Below is a small trained network, with its code and all its weights. Each question gives an input and a class and asks what happens when units are switched off, that is, made to give their printed mean instead of their output.

import numpy as np


def w(rows, s, z=0):
    codes = np.array(rows[::2]) - 128.0
    scale = np.full(codes.shape[1], s)
    scale[-1] = z or s
    return codes * scale


def f(y):
    return np.maximum(y, 0)


def log_softmax(a):
    a = a - a.max(-1, keepdims=True)
    return a - np.log(np.exp(a).sum(-1, keepdims=True))


def net(x, mask):
    res = np.array(x, float).reshape(1, 3) / 4 @ E
    y = f(res @ A[0][:, :-1].T + A[0][:, -1])
    res = res + np.where(mask, y, B[0][:, -1]) @ B[0][:, :-1]
    return log_softmax(res[-1] @ U[:, :-1].T + U[:, -1])


A, B = {}, {}
E = w([
[178,124,114,67,125,148,159,75,6,175,152,143],'x0',
[132,81,81,99,121,87,172,158,107,183,116,112],'x1',
[76,155,100,66,153,164,130,118,164,114,132,172],'x2',
],0.02)
A[0] = w([
[151,73,87,152,154,58,194,144,101,179,64,146,82],'N0',
[42,202,170,148,191,144,19,135,197,91,96,178,255],'N1',
[146,62,133,59,161,156,117,155,54,169,157,150,187],'N2',
[114,108,64,140,99,146,182,109,120,229,176,82,28],'N3',
[119,189,119,213,161,159,23,162,158,2,160,105,124],'N4',
[51,180,20,104,209,134,152,128,121,90,144,251,148],'N5',
[145,66,140,188,114,80,118,203,249,109,48,91,227],'N6',
[108,44,92,129,91,141,179,159,95,143,95,47,117],'N7',
[170,152,230,148,79,106,74,81,121,108,181,120,199],'N8',
[126,150,54,174,82,116,158,125,70,112,113,163,96],'N9',
],0.0071,0.0027)
B[0] = w([
[90,107,115,96,62,119,105,150,142,171,113,115,182],'N0',
[94,87,159,172,109,162,98,141,185,65,106,94,252],'N1',
[163,146,124,97,163,142,183,137,65,145,195,142,202],'N2',
[136,150,162,126,107,60,151,195,108,116,160,145,173],'N3',
[171,10,93,124,80,85,130,212,144,128,133,144,234],'N4',
[131,166,132,158,184,202,134,102,154,124,102,85,207],'N5',
[69,112,156,166,95,169,55,122,171,123,125,52,249],'N6',
[112,41,156,158,103,147,140,159,161,141,101,146,175],'N7',
[111,150,121,130,182,158,116,124,135,133,122,141,183],'N8',
[120,113,99,120,119,129,160,121,109,111,122,154,151],'N9',
],0.012,0.018)
U = w([
[189,74,171,110,46,21,156,203,42,215,149,154,12],'0',
[19,107,186,205,69,181,19,126,243,107,46,95,160],'1',
[142,253,165,138,219,196,149,13,56,189,138,144,251],'2',
],0.0061,0.0015)

Each question gives the input, the list of numbers given to net, and the class t.
The units are the neurons (one row each of A and B). Each row of codes is followed by its name. A weight is (code - 128) times the scale printed after its matrix; where a second scale follows, it is the last column's (A, B and U).
mask holds one flag per neuron, in row order. A switched-off neuron (its flag False) gives its mean, the last column of its row in B, instead of its output. The means were averaged over made-up inputs and are rounded, as every weight is.
A unit's drop is (log p(t) with every unit on - log p(t) with that unit switched off) / (log p(t) with every unit on - log p(t) with every unit switched off).
The circuit of an input: a set's keep is (log p(t) with only the set's units on - log p(t) with every unit switched off) / (log p(t) with every unit on - log p(t) with every unit switched off). Starting from all 10 units, units are removed one at a time, each time the one whose removal leaves the highest keep (on an exact tie, the one counted first), for as long as the keep stays at least 0.8.
units of the circuit, in order: the units of the circuit, biggest drop first
top k neurons: the k neurons with the biggest drops, biggest first
drop when u is switched off: that unit's drop, to one decimal
input [3,-6,-4], class 2: units of the circuit, in order	N1, N6, N8
input [-1,6,2], class 0: units of the circuit, in order	N1
input [3,-7,-8], class 2: top 3 neurons	N8, N1, N6
input [3,7,8], class 2: top 2 neurons	N5, N4
input [3,-1,-2], class 0: top 2 neurons	N5, N6
input [8,6,7], class 2: top 2 neurons	N5, N4
input [-1,6,0], class 0: top 2 neurons	N1, N5
input [6,-4,-6], class 2: drop when N4 is switched off	0.4
input [3,-1,7], class 2: drop when N5 is switched off	0.0
input [7,-5,-4], class 2: drop when N4 is switched off	0.1
